Below is a small trained network, with its code and all its weights. Each question gives an input and a target symbol and asks what happens when units are switched off, that is, made to give their printed mean instead of their output.

import numpy as np


def w(rows, s, z=0):
    codes = np.array(rows[::2]) - 128.0
    scale = np.full(codes.shape[1], s)
    scale[-1] = z or s
    return codes * scale


def norm(h):
    return h / np.sqrt((h * h).mean(-1, keepdims=True) + 1e-5)


def f(y):
    return np.maximum(y, 0)


def softmax(a):
    e = np.exp(a - a.max(-1, keepdims=True))
    return e / e.sum(-1, keepdims=True)


def log_softmax(a):
    a = a - a.max(-1, keepdims=True)
    return a - np.log(np.exp(a).sum(-1, keepdims=True))


def net(x, mask):
    ids = ['αβδεζηθλμξπστφψω'.index(c) for c in x.split()]
    T = len(ids)
    res = E[ids] + P[:T]
    r = norm(res)
    for j in range(2):
        rows = slice(2 * j, 2 * j + 2)
        q, k, v = (r @ M[0][rows].T for M in (Q, K, V))
        z = softmax(np.where(np.tri(T) > 0, q @ k.T / 2**0.5, -1e9)) @ v
        o = O[0][rows]
        res = res + np.where(mask[j], z, o[:, -1]) @ o[:, :-1]
    y = f(norm(res) @ A[0][:, :-1].T + A[0][:, -1])
    res = res + np.where(mask[2:6], y, B[0][:, -1]) @ B[0][:, :-1]
    return log_softmax(norm(res)[-1] @ U[:, :-1].T + U[:, -1])


Q, K, V, O, A, B = {}, {}, {}, {}, {}, {}
E = w([
[80,124,186],'α',
[98,122,169],'β',
[81,126,165],'δ',
[200,192,30],'ε',
[77,126,170],'ζ',
[180,176,47],'η',
[92,123,181],'θ',
[87,123,172],'λ',
[12,133,113],'μ',
[114,121,194],'ξ',
[110,107,175],'π',
[134,118,204],'σ',
[151,119,237],'τ',
[176,112,247],'φ',
[248,153,88],'ψ',
[118,79,119],'ω',
],0.018)
P = w([
[159,69,248],'0',
[103,82,221],'1',
[120,96,195],'2',
[127,112,178],'3',
[135,121,163],'4',
[144,129,151],'5',
[148,133,139],'6',
[138,139,132],'7',
[133,147,125],'8',
[123,155,116],'9',
[125,160,115],'10',
[120,175,116],'11',
],0.012)
Q[0] = w([
[103,6,145],'head 0',
[76,152,186],'head 0',
[110,145,200],'head 1',
[165,101,161],'head 1',
],0.019)
K[0] = w([
[131,50,144],'head 0',
[85,88,5],'head 0',
[154,170,188],'head 1',
[164,107,138],'head 1',
],0.02)
V[0] = w([
[64,197,89],'head 0',
[163,234,245],'head 0',
[28,13,15],'head 1',
[75,251,145],'head 1',
],0.03)
O[0] = w([
[111,206,139,109],'head 0',
[47,82,225,81],'head 0',
[174,223,33,2],'head 1',
[99,127,254,124],'head 1',
],0.027,0.0086)
A[0] = w([
[176,126,204,253],'neuron 0',
[70,205,189,24],'neuron 1',
[78,103,3,253],'neuron 2',
[253,134,131,139],'neuron 3',
],0.024,0.0036)
B[0] = w([
[121,162,57,255],'neuron 0',
[59,61,97,241],'neuron 1',
[145,4,136,221],'neuron 2',
[91,63,103,197],'neuron 3',
],0.034,0.0097)
U = w([
[64,26,118,173],'α',
[85,118,84,191],'β',
[143,200,121,217],'δ',
[199,255,173,254],'ε',
[125,143,145,43],'ζ',
[93,132,156,67],'η',
[100,126,161,120],'θ',
[121,141,167,62],'λ',
[122,133,159,69],'μ',
[59,145,165,90],'ξ',
[121,179,208,176],'π',
[97,155,185,144],'σ',
[117,133,147,47],'τ',
[248,53,80,158],'φ',
[130,166,198,155],'ψ',
[1,175,37,80],'ω',
],0.01,0.0094)

Each question gives the input, a string of symbols that net reads in full, and the target symbol t.
The units are the heads (2 rows each of Q, K, V and O) and the neurons (one row each of A and B). Each row of codes is followed by its name. A weight is (code - 128) times the scale printed after its matrix; where a second scale follows, it is the last column's (O, A, B and U).
mask holds one flag per unit, heads first, then neurons. A switched-off unit (its flag False) gives its mean, the last column of its rows in O or B, instead of its output. The means were averaged over made-up inputs and are rounded, as every weight is.
A unit's drop is (log p(t) with every unit on - log p(t) with that unit switched off) / (log p(t) with every unit on - log p(t) with every unit switched off).
The circuit of an input: a set's keep is (log p(t) with only the set's units on - log p(t) with every unit switched off) / (log p(t) with every unit on - log p(t) with every unit switched off). Starting from all 6 units, units are removed one at a time, each time the one whose removal leaves the highest keep (on an exact tie, the one counted first), for as long as the keep stays at least 0.8.
units of the circuit, in order: the units of the circuit, biggest drop first
k most important neurons: the k neurons with the biggest drops, biggest first
which heads matter: for each layer, one digit per head in row order, 1 if its drop is at least 0.15 and else 0, layers parted by /
drop of u: that unit's drop, to one decimal
input η ω μ μ, target φ: which heads matter => 01
input δ δ σ σ ε μ δ μ μ ω σ, target φ: which heads matter => 10
input ω ψ δ λ δ μ ω μ δ δ ω, target φ: which heads matter => 11
input ω μ τ β ω θ, target φ: units of the circuit, in order => head 0
input μ δ μ, target ω: units of the circuit, in order => head 0; head 1
input ω δ ε μ ω μ, target φ: which heads matter => 11
input σ ω μ α ε μ, target ω: units of the circuit, in order => head 1; head 0
input ξ μ ξ λ π μ η π μ τ ω σ, target φ: 2 most important neurons => neuron 1; neuron 0
input σ ζ μ α λ β μ μ μ μ, target ε: drop of neuron 0 => 0.0
input ψ ω δ ξ ε τ τ μ ω ζ, target φ: drop of neuron 3 => -0.2
input μ δ μ μ α μ σ ω μ λ μ, target ε: drop of head 1 => 0.9
input ε β ψ δ ζ μ ω η π ω τ, target φ: drop of head 1 => -0.3
